Below is a small trained network, with its code and all its weights. Each question gives an input and a class and asks what happens when units are switched off, that is, made to give their printed mean instead of their output.

import numpy as np


def w(rows, s, z=0):
    codes = np.array(rows[::2]) - 128.0
    scale = np.full(codes.shape[1], s)
    scale[-1] = z or s
    return codes * scale


def norm(h):
    return h / np.sqrt((h * h).mean(-1, keepdims=True) + 1e-5)


def f(y):
    return y / 2 * (1 + np.tanh(0.7978845608 * (y + 0.044715 * y**3)))


def log_softmax(a):
    a = a - a.max(-1, keepdims=True)
    return a - np.log(np.exp(a).sum(-1, keepdims=True))


def net(x, mask):
    res = np.array(x, float).reshape(1, 5) / 4 @ E
    u = 0
    for l in range(4):
        y = f(norm(res) @ A[l][:, :-1].T + A[l][:, -1])
        res = res + np.where(mask[u : u + 6], y, B[l][:, -1]) @ B[l][:, :-1]
        u += 6
    return log_softmax(norm(res)[-1] @ U[:, :-1].T + U[:, -1])


A, B = {}, {}
E = w([
[211,106,43,142,114,69],'x0',
[110,230,54,165,254,90],'x1',
[109,148,155,143,107,67],'x2',
[213,217,118,88,68,156],'x3',
[144,138,145,43,197,82],'x4',
],0.0069)
A[0] = w([
[131,97,156,64,140,83,4],'L0N1',
[167,66,85,227,100,119,195],'L0N2',
[154,77,156,71,73,149,39],'L0N3',
[138,82,72,85,171,254,93],'L0N4',
[71,196,206,149,152,184,98],'L0N5',
[150,122,122,13,147,110,122],'L0N6',
],0.0085,0.0025)
B[0] = w([
[98,112,144,106,118,81,145],'L0N1',
[112,172,51,54,103,75,252],'L0N2',
[228,118,146,248,151,125,191],'L0N3',
[41,191,228,180,111,6,179],'L0N4',
[238,87,3,35,171,188,228],'L0N5',
[134,220,187,46,157,87,201],'L0N6',
],0.0077,0.0036)
A[1] = w([
[43,2,166,152,174,47,2],'L1N1',
[142,226,196,154,64,173,90],'L1N2',
[88,154,235,87,165,225,86],'L1N3',
[18,237,143,200,106,32,88],'L1N4',
[130,96,216,82,81,199,140],'L1N5',
[49,204,83,44,101,136,81],'L1N6',
],0.0065,0.0028)
B[1] = w([
[2,134,107,60,35,132,235],'L1N1',
[56,204,61,78,107,87,168],'L1N2',
[143,35,69,91,107,125,188],'L1N3',
[62,126,179,158,161,190,251],'L1N4',
[227,134,115,137,217,181,203],'L1N5',
[218,99,165,181,80,138,217],'L1N6',
],0.0087,0.0022)
A[2] = w([
[129,155,96,148,89,1,57],'L2N1',
[69,195,160,177,90,82,51],'L2N2',
[182,70,69,133,91,161,247],'L2N3',
[152,18,178,61,34,133,69],'L2N4',
[76,136,132,134,110,214,123],'L2N5',
[91,134,18,222,44,220,12],'L2N6',
],0.0079,0.0012)
B[2] = w([
[185,3,151,67,102,238,225],'L2N1',
[150,137,207,114,43,143,169],'L2N2',
[84,152,164,113,218,119,210],'L2N3',
[149,197,97,237,185,108,226],'L2N4',
[146,69,82,9,73,115,152],'L2N5',
[138,143,194,52,189,2,254],'L2N6',
],0.0085,0.0039)
A[3] = w([
[136,237,133,117,181,116,204],'L3N1',
[110,131,190,53,246,100,41],'L3N2',
[217,195,189,148,93,193,187],'L3N3',
[184,71,41,119,124,135,102],'L3N4',
[185,58,255,168,56,128,175],'L3N5',
[155,129,54,191,153,193,5],'L3N6',
],0.0089,0.0025)
B[3] = w([
[37,45,153,203,99,145,244],'L3N1',
[199,142,176,163,23,114,255],'L3N2',
[1,61,56,135,140,95,206],'L3N3',
[139,41,211,119,139,249,164],'L3N4',
[66,220,151,192,130,187,184],'L3N5',
[120,120,223,137,94,70,134],'L3N6',
],0.0081,0.0066)
U = w([
[111,132,100,247,177,152,174],'0',
[199,47,92,43,151,185,176],'1',
[158,169,162,74,91,35,172],'2',
[79,104,157,123,66,155,184],'3',
[52,91,34,42,78,118,75],'4',
[175,172,123,129,118,150,50],'5',
[205,207,65,122,160,137,1],'6',
],0.013,0.0073)

Each question gives the input, the list of numbers given to net, and the class t.
The units are the neurons (one row each of A and B). Each row of codes is followed by its name. A weight is (code - 128) times the scale printed after its matrix; where a second scale follows, it is the last column's (A, B and U).
mask holds one flag per neuron, layer by layer. A switched-off neuron (its flag False) gives its mean, the last column of its row in B, instead of its output. The means were averaged over made-up inputs and are rounded, as every weight is.
A unit's drop is (log p(t) with every unit on - log p(t) with that unit switched off) / (log p(t) with every unit on - log p(t) with every unit switched off).
The circuit of an input: a set's keep is (log p(t) with only the set's units on - log p(t) with every unit switched off) / (log p(t) with every unit on - log p(t) with every unit switched off). Starting from the 12 units with the biggest drops (on a tie, the unit counted first), units are removed one at a time, each time the one whose removal leaves the highest keep (on an exact tie, the one counted first), for as long as the keep stays at least 0.8.
circuit, biggest first: the units of the circuit, biggest drop first
most important unit: the unit with the biggest drop
k most important neurons: the k neurons with the biggest drops, biggest first
k most important neurons of layer l: the k neurons of layer l with the biggest drops, biggest first
input [-7,-5,0,-8,-5], class 4: most important unit -> L1N1
input [5,-6,5,8,-4], class 4: 3 most important neurons of layer 3 -> (L3N3; L3N2; L3N1)
input [8,2,8,7,5], class 1: 3 most important neurons -> (L2N1; L0N4; L2N6)
input [-8,5,-8,-6,6], class 1: circuit, biggest first -> (L0N5; L3N5)
input [3,-4,1,2,-3], class 0: 3 most important neurons of layer 0 -> (L0N5; L0N6; L0N3)
input [-1,2,5,6,-6], class 2: 2 most important neurons of layer 0 -> (L0N6; L0N4)
input [1,-2,4,7,-6], class 4: 3 most important neurons -> (L3N3; L3N2; L1N2)
input [6,2,3,8,-6], class 4: circuit, biggest first -> (L3N2; L3N3)
input [0,2,-3,7,-5], class 4: 2 most important neurons of layer 1 -> (L1N2; L1N3)
input [5,-4,-8,-1,-2], class 3: 2 most important neurons -> (L0N4; L0N5)
input [1,-4,-5,-7,-7], class 2: circuit, biggest first -> (L2N6; L3N1)
input [3,-3,7,1,-8], class 2: 2 most important neurons of layer 3 -> (L3N1; L3N4)
input [-2,-5,-2,8,-4], class 4: circuit, biggest first -> (L3N3; L3N2)
input [-4,-4,3,-3,-3], class 0: circuit, biggest first -> (L2N4)
input [-8,7,3,-2,-3], class 1: circuit, biggest first -> (L0N5; L2N4)
input [1,-2,-2,-6,3], class 4: 2 most important neurons of layer 1 -> (L1N1; L1N6)
input [0,1,8,1,7], class 3: 2 most important neurons -> (L0N5; L2N6)
input [-6,0,-1,5,-6], class 1: 2 most important neurons -> (L0N5; L1N5)
input [4,-8,-6,4,-8], class 0: 2 most important neurons -> (L0N3; L2N4)
input [8,-8,-3,-8,4], class 0: most important unit -> L2N4
input [1,-2,-5,5,2], class 3: 3 most important neurons -> (L0N4; L0N5; L1N2)
